Here is a tiny trained network, its code and every weight. The questions are about switching its units off for an input and a class, where a switched-off unit gives its printed mean instead of its output.

import numpy as np


def w(rows, s, z=0):
    codes = np.array(rows[::2]) - 128.0
    scale = np.full(codes.shape[1], s)
    scale[-1] = z or s
    return codes * scale


def f(y):
    return y / 2 * (1 + np.tanh(0.7978845608 * (y + 0.044715 * y**3)))


def log_softmax(a):
    a = a - a.max(-1, keepdims=True)
    return a - np.log(np.exp(a).sum(-1, keepdims=True))


def net(x, mask):
    res = np.array(x, float).reshape(1, 5) / 4 @ E
    y = f(res @ A[0][:, :-1].T + A[0][:, -1])
    res = res + np.where(mask, y, B[0][:, -1]) @ B[0][:, :-1]
    return log_softmax(res[-1] @ U[:, :-1].T + U[:, -1])


A, B = {}, {}
E = w([
[163,123,218,98,211,157,37,180,83],'x0',
[160,63,204,227,222,108,2,54,71],'x1',
[250,228,112,164,45,142,154,141,79],'x2',
[169,102,148,157,92,42,111,64,118],'x3',
[90,225,59,221,139,205,104,67,58],'x4',
],0.0086)
A[0] = w([
[221,114,212,138,151,76,20,139,133,133],'N0',
[163,84,98,164,100,154,143,93,141,5],'N1',
[171,126,146,121,115,148,130,109,109,28],'N2',
[173,135,87,77,16,58,247,124,185,139],'N3',
[35,62,111,128,191,126,95,106,173,104],'N4',
[183,210,22,220,87,178,125,66,93,128],'N5',
[110,121,167,116,122,186,165,186,120,103],'N6',
[160,148,92,96,174,131,167,98,129,10],'N7',
[186,111,230,172,132,69,67,154,82,122],'N8',
[175,142,113,134,167,119,131,134,164,42],'N9',
[114,159,79,24,95,165,176,209,116,127],'N10',
[169,137,65,104,19,54,240,112,147,128],'N11',
[142,126,172,139,158,84,90,112,131,121],'N12',
[151,149,127,54,130,177,162,238,167,132],'N13',
],0.011,0.014)
B[0] = w([
[216,40,202,92,178,155,132,58,50,237],'N0',
[139,153,107,113,149,156,140,56,117,125],'N1',
[84,110,178,135,112,153,116,133,126,124],'N2',
[185,90,100,171,5,46,153,145,201,248],'N3',
[53,146,129,123,200,51,98,152,160,194],'N4',
[68,203,135,183,53,202,56,164,41,240],'N5',
[133,154,108,102,151,149,161,121,139,149],'N6',
[166,83,50,74,171,96,98,102,94,123],'N7',
[208,88,182,129,141,131,117,110,83,220],'N8',
[142,132,68,106,162,117,112,88,92,121],'N9',
[129,159,120,87,81,179,184,168,206,221],'N10',
[140,75,111,211,27,74,143,124,162,234],'N11',
[172,112,123,119,181,130,98,134,125,175],'N12',
[150,138,102,50,164,200,189,130,150,205],'N13',
],0.011,0.018)
U = w([
[103,251,93,209,85,198,81,130,31,22],'0',
[178,42,189,136,182,121,106,78,71,122],'1',
[18,87,112,122,216,59,104,120,166,254],'2',
[134,164,74,32,122,195,190,163,190,41],'3',
[173,96,70,197,14,54,170,134,166,31],'4',
],0.012,0.0032)

Each question gives the input, the list of numbers given to net, and the class t.
The units are the neurons (one row each of A and B). Each row of codes is followed by its name. A weight is (code - 128) times the scale printed after its matrix; where a second scale follows, it is the last column's (A, B and U).
mask holds one flag per neuron, in row order. A switched-off neuron (its flag False) gives its mean, the last column of its row in B, instead of its output. The means were averaged over made-up inputs and are rounded, as every weight is.
A unit's drop is (log p(t) with every unit on - log p(t) with that unit switched off) / (log p(t) with every unit on - log p(t) with every unit switched off).
The circuit of an input: a set's keep is (log p(t) with only the set's units on - log p(t) with every unit switched off) / (log p(t) with every unit on - log p(t) with every unit switched off). Starting from the 12 units with the biggest drops (on a tie, the unit counted first), units are removed one at a time, each time the one whose removal leaves the highest keep (on an exact tie, the one counted first), for as long as the keep stays at least 0.8.
circuit, biggest first: the units of the circuit, biggest drop first
top k neurons: the k neurons with the biggest drops, biggest first
drop of u: that unit's drop, to one decimal
input [0,8,-4,-7,4], class 2: circuit, biggest first	N4
input [-8,8,2,-7,-6], class 1: top 2 neurons	N3, N11
input [-2,8,4,-5,1], class 1: top 3 neurons	N0, N8, N10
input [3,-1,-3,-5,5], class 3: top 2 neurons	N5, N11
input [2,-7,-4,0,-6], class 3: top 2 neurons	N13, N10
input [5,-6,-1,3,-3], class 3: top 2 neurons	N13, N10
input [-2,7,-4,1,8], class 0: drop of N5	0.2
input [2,5,8,2,4], class 0: drop of N5	6.4
input [3,2,-1,0,5], class 0: drop of N0	0.2
input [-8,4,-5,1,-4], class 2: drop of N4	0.5
input [4,-7,-7,4,-7], class 3: top 2 neurons	N13, N10
